Below are the code and all the weights of a small trained network. Each question names an input and a class and asks about switching units off, where a switched-off unit gives its printed mean instead of its output.

import numpy as np


def w(rows, s, z=0):
    codes = np.array(rows[::2]) - 128.0
    scale = np.full(codes.shape[1], s)
    scale[-1] = z or s
    return codes * scale


def f(y):
    return np.maximum(y, 0)


def log_softmax(a):
    a = a - a.max(-1, keepdims=True)
    return a - np.log(np.exp(a).sum(-1, keepdims=True))


def net(x, mask):
    res = np.array(x, float).reshape(1, 4) / 4 @ E
    y = f(res @ A[0][:, :-1].T + A[0][:, -1])
    res = res + np.where(mask, y, B[0][:, -1]) @ B[0][:, :-1]
    return log_softmax(res[-1] @ U[:, :-1].T + U[:, -1])


A, B = {}, {}
E = w([
[164,255,133,222,65,100,111,35,127,153,178,203],'x0',
[75,126,57,204,170,98,251,57,195,84,174,49],'x1',
[157,108,139,157,144,149,111,102,125,131,131,99],'x2',
[184,114,21,129,73,114,168,208,65,189,168,75],'x3',
],0.0063)
A[0] = w([
[61,136,85,179,165,95,230,80,173,96,198,53,117],'N0',
[175,254,133,192,57,78,108,60,147,152,219,216,31],'N1',
[117,30,126,53,214,145,138,195,157,86,55,97,46],'N2',
[225,113,13,125,67,105,183,203,42,213,189,61,107],'N3',
[202,122,192,79,92,173,18,187,66,232,77,196,255],'N4',
[78,120,71,177,158,109,208,85,198,98,194,65,148],'N5',
[66,132,207,128,179,162,131,104,181,49,66,195,35],'N6',
[66,143,221,135,200,120,80,72,191,37,51,147,65],'N7',
[81,32,118,46,152,172,145,191,141,95,91,67,91],'N8',
],0.0046,0.00048)
B[0] = w([
[28,145,215,47,218,110,62,185,173,214,131,133,222],'N0',
[121,205,47,67,68,253,153,52,83,85,221,64,239],'N1',
[124,211,46,99,108,185,183,81,57,90,199,64,210],'N2',
[209,32,170,215,36,23,166,159,206,61,31,241,223],'N3',
[34,157,201,35,196,133,60,196,187,192,148,117,254],'N4',
[60,99,179,58,214,126,34,200,171,202,96,137,216],'N5',
[181,53,122,171,85,119,173,141,122,84,108,202,201],'N6',
[215,15,129,187,86,72,188,140,160,59,86,211,217],'N7',
[113,148,52,104,89,201,186,63,63,89,204,54,206],'N8',
],0.0054,0.0068)
U = w([
[60,146,197,77,216,126,34,169,170,254,109,116,181],'0',
[139,188,16,108,89,224,166,47,53,76,201,55,1],'1',
[230,61,136,194,83,45,168,131,165,64,17,198,173],'2',
],0.0074,0.00046)

Each question gives the input, the list of numbers given to net, and the class t.
The units are the neurons (one row each of A and B). Each row of codes is followed by its name. A weight is (code - 128) times the scale printed after its matrix; where a second scale follows, it is the last column's (A, B and U).
mask holds one flag per neuron, in row order. A switched-off neuron (its flag False) gives its mean, the last column of its row in B, instead of its output. The means were averaged over made-up inputs and are rounded, as every weight is.
A unit's drop is (log p(t) with every unit on - log p(t) with that unit switched off) / (log p(t) with every unit on - log p(t) with every unit switched off).
The circuit of an input: a set's keep is (log p(t) with only the set's units on - log p(t) with every unit switched off) / (log p(t) with every unit on - log p(t) with every unit switched off). Starting from all 9 units, units are removed one at a time, each time the one whose removal leaves the highest keep (on an exact tie, the one counted first), for as long as the keep stays at least 0.8.
units of the circuit, in order: the units of the circuit, biggest drop first
most important unit: the unit with the biggest drop
top k neurons: the k neurons with the biggest drops, biggest first
drop when u is switched off: that unit's drop, to one decimal
input [-5,-3,-1,-2], class 1: units of the circuit, in order => N2; N8
input [3,8,6,-4], class 0: most important unit => N0
input [-1,0,8,-2], class 2: top 2 neurons => N1; N4
input [-8,0,8,5], class 1: top 2 neurons => N8; N2
input [2,-2,-2,-3], class 2: top 3 neurons => N0; N5; N2
input [1,4,-4,-2], class 0: top 3 neurons => N3; N0; N5
input [-7,1,-1,-5], class 1: top 3 neurons => N2; N8; N3
input [-2,7,8,-4], class 0: top 2 neurons => N0; N5
input [6,-4,4,0], class 1: top 2 neurons => N1; N0
input [3,-3,7,5], class 2: top 2 neurons => N3; N0
input [-1,2,-5,3], class 2: units of the circuit, in order => N4; N1
input [-8,-7,4,6], class 1: top 4 neurons => N8; N2; N0; N5
input [-4,-7,-2,8], class 2: top 3 neurons => N3; N0; N5
input [2,2,4,-7], class 2: most important unit => N7
input [-4,4,0,6], class 2: top 3 neurons => N3; N4; N1
input [-3,1,0,-3], class 1: units of the circuit, in order => N3; N4
input [7,-5,6,0], class 1: top 3 neurons => N1; N0; N5
input [5,8,-2,-4], class 0: drop when N5 is switched off => 0.3
input [-8,8,7,0], class 0: drop when N8 is switched off => -0.2
input [-8,-6,-6,-3], class 1: drop when N8 is switched off => 0.4
input [4,7,-1,3], class 0: units of the circuit, in order => N0
